Below is a small trained network, with its code and all its weights. Each question gives an input and a target symbol and asks what happens when units are switched off, that is, made to give their printed mean instead of their output.

import numpy as np


def w(rows, s, z=0):
    codes = np.array(rows[::2]) - 128.0
    scale = np.full(codes.shape[1], s)
    scale[-1] = z or s
    return codes * scale


def f(y):
    return np.maximum(y, 0)


def softmax(a):
    e = np.exp(a - a.max(-1, keepdims=True))
    return e / e.sum(-1, keepdims=True)


def log_softmax(a):
    a = a - a.max(-1, keepdims=True)
    return a - np.log(np.exp(a).sum(-1, keepdims=True))


def net(x, mask):
    ids = ['αβγδζηθλμξπστφψω'.index(c) for c in x.split()]
    T = len(ids)
    res = E[ids] + P[:T]
    u = 0
    for l in range(2):
        r = res
        for j in range(2):
            rows = slice(4 * j, 4 * j + 4)
            q, k, v = (r @ M[l][rows].T for M in (Q, K, V))
            z = softmax(np.where(np.tri(T) > 0, q @ k.T / 4**0.5, -1e9)) @ v
            o = O[l][rows]
            res = res + np.where(mask[u + j], z, o[:, -1]) @ o[:, :-1]
        u += 2
        y = f(res @ A[l][:, :-1].T + A[l][:, -1])
        res = res + np.where(mask[u : u + 4], y, B[l][:, -1]) @ B[l][:, :-1]
        u += 4
    return log_softmax(res[-1] @ U[:, :-1].T + U[:, -1])


Q, K, V, O, A, B = {}, {}, {}, {}, {}, {}
E = w([
[149,5,63],'α',
[152,134,150],'β',
[168,121,57],'γ',
[153,126,114],'δ',
[153,148,71],'ζ',
[155,144,119],'η',
[151,129,93],'θ',
[115,155,118],'λ',
[84,148,186],'μ',
[161,89,115],'ξ',
[122,112,121],'π',
[111,119,184],'σ',
[163,80,105],'τ',
[168,33,104],'φ',
[157,126,114],'ψ',
[151,95,120],'ω',
],0.022)
P = w([
[193,172,137],'0',
[35,158,84],'1',
[212,51,98],'2',
[146,71,159],'3',
[41,163,64],'4',
[218,77,101],'5',
[2,101,125],'6',
[57,160,53],'7',
[226,96,125],'8',
[4,104,144],'9',
[50,154,60],'10',
[231,105,128],'11',
],0.016)
Q[0] = w([
[57,180,57],'L0H0',
[1,95,130],'L0H0',
[184,137,101],'L0H0',
[166,161,95],'L0H0',
[180,83,130],'L0H1',
[195,159,49],'L0H1',
[62,76,157],'L0H1',
[210,137,98],'L0H1',
],0.0085)
K[0] = w([
[157,137,136],'L0H0',
[126,81,129],'L0H0',
[126,55,120],'L0H0',
[143,100,114],'L0H0',
[156,117,205],'L0H1',
[192,218,81],'L0H1',
[178,2,176],'L0H1',
[236,181,76],'L0H1',
],0.0094)
V[0] = w([
[151,166,144],'L0H0',
[60,169,95],'L0H0',
[75,90,160],'L0H0',
[99,112,117],'L0H0',
[221,156,70],'L0H1',
[141,198,110],'L0H1',
[95,159,246],'L0H1',
[128,153,147],'L0H1',
],0.013)
O[0] = w([
[140,129,173,109],'L0H0',
[85,128,101,78],'L0H0',
[158,95,93,86],'L0H0',
[129,121,99,125],'L0H0',
[83,106,178,225],'L0H1',
[74,107,245,119],'L0H1',
[107,106,146,2],'L0H1',
[147,159,139,102],'L0H1',
],0.012,0.0078)
A[0] = w([
[67,106,98,158],'L0N0',
[254,28,119,255],'L0N1',
[165,136,58,177],'L0N2',
[156,117,155,75],'L0N3',
],0.012,0.0064)
B[0] = w([
[254,83,92,166],'L0N0',
[111,223,157,251],'L0N1',
[74,85,220,190],'L0N2',
[129,18,59,141],'L0N3',
],0.0078,0.015)
Q[1] = w([
[212,85,219],'L1H0',
[123,94,24],'L1H0',
[148,160,156],'L1H0',
[205,91,97],'L1H0',
[21,42,105],'L1H1',
[110,100,141],'L1H1',
[175,164,206],'L1H1',
[246,81,173],'L1H1',
],0.014)
K[1] = w([
[196,250,241],'L1H0',
[111,82,79],'L1H0',
[122,161,249],'L1H0',
[173,155,119],'L1H0',
[97,181,31],'L1H1',
[134,62,101],'L1H1',
[65,148,160],'L1H1',
[174,78,229],'L1H1',
],0.011)
V[1] = w([
[22,169,134],'L1H0',
[218,132,145],'L1H0',
[150,94,255],'L1H0',
[12,80,131],'L1H0',
[8,80,204],'L1H1',
[30,194,78],'L1H1',
[190,86,146],'L1H1',
[83,160,50],'L1H1',
],0.0099)
O[1] = w([
[254,174,173,136],'L1H0',
[30,138,169,147],'L1H0',
[118,116,88,252],'L1H0',
[205,80,198,124],'L1H0',
[170,127,216,203],'L1H1',
[179,241,97,91],'L1H1',
[78,55,124,137],'L1H1',
[182,214,139,52],'L1H1',
],0.007,0.013)
A[1] = w([
[143,32,219,94],'L1N0',
[66,243,123,26],'L1N1',
[38,59,129,18],'L1N2',
[254,96,214,1],'L1N3',
],0.0075,0.0084)
B[1] = w([
[228,161,110,254],'L1N0',
[188,112,20,143],'L1N1',
[7,124,21,190],'L1N2',
[92,186,36,167],'L1N3',
],0.012,0.01)
U = w([
[175,51,2,66],'α',
[98,173,203,241],'β',
[168,80,97,146],'γ',
[156,127,187,213],'δ',
[143,190,88,145],'ζ',
[83,173,136,161],'η',
[94,159,111,165],'θ',
[124,181,5,1],'λ',
[156,185,19,23],'μ',
[192,72,121,137],'ξ',
[210,121,35,35],'π',
[112,138,104,142],'σ',
[193,57,83,112],'τ',
[161,53,152,189],'φ',
[176,103,153,176],'ψ',
[146,106,129,170],'ω',
],0.0098,0.0074)

Each question gives the input, a string of symbols that net reads in full, and the target symbol t.
The units are the heads (4 rows each of Q, K, V and O) and the neurons (one row each of A and B). Each row of codes is followed by its name. A weight is (code - 128) times the scale printed after its matrix; where a second scale follows, it is the last column's (O, A, B and U).
mask holds one flag per unit, layer by layer, with each layer's heads first. A switched-off unit (its flag False) gives its mean, the last column of its rows in O or B, instead of its output. The means were averaged over made-up inputs and are rounded, as every weight is.
A unit's drop is (log p(t) with every unit on - log p(t) with that unit switched off) / (log p(t) with every unit on - log p(t) with every unit switched off).
The circuit of an input: a set's keep is (log p(t) with only the set's units on - log p(t) with every unit switched off) / (log p(t) with every unit on - log p(t) with every unit switched off). Starting from all 12 units, units are removed one at a time, each time the one whose removal leaves the highest keep (on an exact tie, the one counted first), for as long as the keep stays at least 0.8.
units of the circuit, in order: the units of the circuit, biggest drop first
top k neurons: the k neurons with the biggest drops, biggest first
top k neurons in layer l: the k neurons of layer l with the biggest drops, biggest first
heads that matter: for each layer, one digit per head in row order, 1 if its drop is at least 0.15 and else 0, layers parted by /
input β σ τ π π β μ τ γ γ β τ, target α: heads that matter -> 11 / 11
input π σ ψ, target β: top 2 neurons in layer 0 -> (L0N1; L0N0)
input β π ω δ δ ξ, target α: units of the circuit, in order -> (L1H1)
input β ω δ ζ, target α: top 4 neurons -> (L1N2; L0N1; L0N2; L1N0)
input β ψ ζ π, target α: top 3 neurons -> (L1N2; L0N1; L0N2)
input ζ π ω ζ τ ζ τ λ σ ζ λ ψ, target π: top 4 neurons -> (L1N3; L1N0; L0N0; L0N1)
input φ γ π, target λ: top 2 neurons -> (L0N1; L1N1)
input β μ ξ μ, target α: units of the circuit, in order -> (L0H1; L1H1; L0H0; L1N2)
input β ζ μ δ ξ δ β δ ξ, target α: units of the circuit, in order -> (L1H1; L0H0)
input λ ω ξ β β τ β π β π δ β, target μ: units of the circuit, in order -> (L1N3; L1H0; L0H1)
input π π φ, target β: top 3 neurons -> (L0N1; L0N2; L0N0)
input φ ξ μ β, target λ: heads that matter -> 10 / 11
input π λ ζ θ β β τ μ π, target β: units of the circuit, in order -> (L0N0; L0N1; L1N0)
input β θ δ γ, target α: top 2 neurons -> (L1N2; L0N2)
input β β φ α β β, target α: units of the circuit, in order -> (L1H1; L1N2)
input φ β β τ δ μ α π ξ, target λ: top 2 neurons -> (L0N1; L1N1)
input π γ μ γ β ζ ζ β β δ μ β, target β: heads that matter -> 01 / 10
input ζ φ η, target π: heads that matter -> 11 / 11
input φ σ β ω, target λ: heads that matter -> 10 / 11
input β μ ζ λ, target α: top 2 neurons -> (L0N2; L0N1)
input ζ μ θ, target π: top neuron in layer 1 -> (L1N3)
input π δ β π ζ β ξ μ δ, target β: top 2 neurons -> (L0N1; L0N0)
input ζ ψ λ π π β, target π: top 3 neurons in layer 0 -> (L0N0; L0N1; L0N3)
input β ζ π σ ψ θ, target α: top 4 neurons -> (L1N2; L0N1; L1N0; L0N3)
input β ξ δ λ δ β β β δ, target α: units of the circuit, in order -> (L1H1; L0H0)
input β μ φ δ β δ, target α: units of the circuit, in order -> (L1H1)
input β θ α ζ ζ γ η ψ ζ, target α: top 3 neurons -> (L1N2; L0N1; L1N0)
